Below is a small trained network, with its code and all its weights. Each question gives an input and a class and asks what happens when units are switched off, that is, made to give their printed mean instead of their output.

import numpy as np


def w(rows, s, z=0):
    codes = np.array(rows[::2]) - 128.0
    scale = np.full(codes.shape[1], s)
    scale[-1] = z or s
    return codes * scale


def norm(h):
    return h / np.sqrt((h * h).mean(-1, keepdims=True) + 1e-5)


def f(y):
    return np.maximum(y, 0)


def log_softmax(a):
    a = a - a.max(-1, keepdims=True)
    return a - np.log(np.exp(a).sum(-1, keepdims=True))


def net(x, mask):
    res = np.array(x, float).reshape(1, 3) / 4 @ E
    u = 0
    for l in range(4):
        y = f(norm(res) @ A[l][:, :-1].T + A[l][:, -1])
        res = res + np.where(mask[u : u + 7], y, B[l][:, -1]) @ B[l][:, :-1]
        u += 7
    return log_softmax(norm(res)[-1] @ U[:, :-1].T + U[:, -1])


A, B = {}, {}
E = w([
[198,120,112,88,35],'x0',
[47,39,154,171,37],'x1',
[147,168,176,9,125],'x2',
],0.011)
A[0] = w([
[137,128,107,85,190,169],'0.n0',
[136,176,131,202,186,4],'0.n1',
[162,84,160,217,254,61],'0.n2',
[130,54,87,94,94,93],'0.n3',
[130,52,207,198,107,87],'0.n4',
[112,68,173,106,109,127],'0.n5',
[123,78,66,199,101,132],'0.n6',
],0.0078,0.0034)
B[0] = w([
[3,84,222,189,83,219],'0.n0',
[56,219,28,130,246,179],'0.n1',
[177,224,161,152,216,236],'0.n2',
[171,63,54,139,148,177],'0.n3',
[114,60,200,188,37,222],'0.n4',
[107,116,202,74,106,187],'0.n5',
[61,110,64,196,175,253],'0.n6',
],0.0053,0.0042)
A[1] = w([
[124,127,201,88,250,151],'1.n0',
[120,91,95,97,2,156],'1.n1',
[62,148,84,132,88,95],'1.n2',
[112,98,159,136,118,65],'1.n3',
[83,223,99,93,99,2],'1.n4',
[132,102,31,147,136,35],'1.n5',
[163,103,58,85,55,130],'1.n6',
],0.0077,0.0046)
B[1] = w([
[70,76,10,115,110,254],'1.n0',
[231,125,144,114,162,244],'1.n1',
[197,110,101,142,127,152],'1.n2',
[101,189,115,96,106,144],'1.n3',
[116,126,121,120,118,132],'1.n4',
[97,53,90,158,173,149],'1.n5',
[119,25,254,165,192,206],'1.n6',
],0.0075,0.0048)
A[2] = w([
[196,138,98,70,177,191],'2.n0',
[46,218,148,44,164,161],'2.n1',
[86,199,124,253,209,215],'2.n2',
[137,2,96,196,119,213],'2.n3',
[98,216,64,171,191,4],'2.n4',
[93,138,115,50,190,245],'2.n5',
[67,146,104,49,102,34],'2.n6',
],0.0099,0.0026)
B[2] = w([
[64,95,172,125,64,198],'2.n0',
[129,159,51,166,81,200],'2.n1',
[196,58,176,90,197,255],'2.n2',
[112,249,114,108,136,248],'2.n3',
[144,59,86,66,149,198],'2.n4',
[78,111,100,221,84,204],'2.n5',
[158,177,128,106,127,155],'2.n6',
],0.012,0.0089)
A[3] = w([
[128,112,35,208,161,172],'3.n0',
[30,148,208,160,186,2],'3.n1',
[165,159,255,134,135,190],'3.n2',
[61,125,124,220,62,85],'3.n3',
[83,214,74,134,23,226],'3.n4',
[58,182,130,108,106,21],'3.n5',
[74,27,71,96,204,252],'3.n6',
],0.0093,0.0011)
B[3] = w([
[233,99,172,143,225,235],'3.n0',
[199,139,162,116,35,184],'3.n1',
[65,94,163,146,65,198],'3.n2',
[92,229,99,25,85,218],'3.n3',
[43,176,28,126,164,254],'3.n4',
[162,131,39,109,2,172],'3.n5',
[183,59,132,20,73,251],'3.n6',
],0.0084,0.007)
U = w([
[75,107,164,129,179,3],'0',
[127,78,238,109,81,146],'1',
[163,4,130,99,219,152],'2',
[175,169,133,182,208,110],'3',
[76,169,89,109,92,157],'4',
],0.027,0.017)

Each question gives the input, the list of numbers given to net, and the class t.
The units are the neurons (one row each of A and B). Each row of codes is followed by its name. A weight is (code - 128) times the scale printed after its matrix; where a second scale follows, it is the last column's (A, B and U).
mask holds one flag per neuron, layer by layer. A switched-off neuron (its flag False) gives its mean, the last column of its row in B, instead of its output. The means were averaged over made-up inputs and are rounded, as every weight is.
A unit's drop is (log p(t) with every unit on - log p(t) with that unit switched off) / (log p(t) with every unit on - log p(t) with every unit switched off).
most important unit: the unit with the biggest drop
top k neurons: the k neurons with the biggest drops, biggest first
k most important neurons of layer l: the k neurons of layer l with the biggest drops, biggest first
drop of u: that unit's drop, to one decimal
input [5,-1,-8], class 3: most important unit	2.n3
input [8,-6,5], class 1: top 2 neurons	(2.n3 1.n6)
input [2,-1,-2], class 3: top 3 neurons	(2.n3 0.n2 0.n1)
input [-2,5,-5], class 3: top 2 neurons	(2.n3 2.n0)
input [-2,8,-8], class 4: top 2 neurons	(2.n3 3.n3)
input [5,-8,-3], class 1: top 2 neurons	(2.n3 2.n0)
input [7,-5,2], class 1: top 2 neurons	(2.n3 1.n6)
input [4,-6,-3], class 1: top 3 neurons	(2.n0 0.n6 0.n2)
input [-6,3,2], class 4: top 2 neurons	(1.n0 0.n6)
input [-5,7,4], class 4: top 2 neurons	(2.n2 1.n6)
input [-3,7,-8], class 3: top 4 neurons	(2.n3 2.n0 2.n4 3.n0)
input [4,-3,-1], class 1: top 2 neurons	(1.n0 2.n1)
input [-3,5,-3], class 1: top 3 neurons	(2.n1 1.n0 2.n2)
input [-5,6,-3], class 1: top neuron	(2.n2)
input [8,-3,-6], class 3: top 2 neurons	(2.n3 1.n6)
input [-4,5,-2], class 1: 2 most important neurons of layer 2	(2.n2 2.n1)
input [-1,4,6], class 4: drop of 2.n2	4.0
input [-5,6,5], class 4: drop of 2.n2	1.6
input [4,8,-5], class 4: drop of 2.n3	0.1
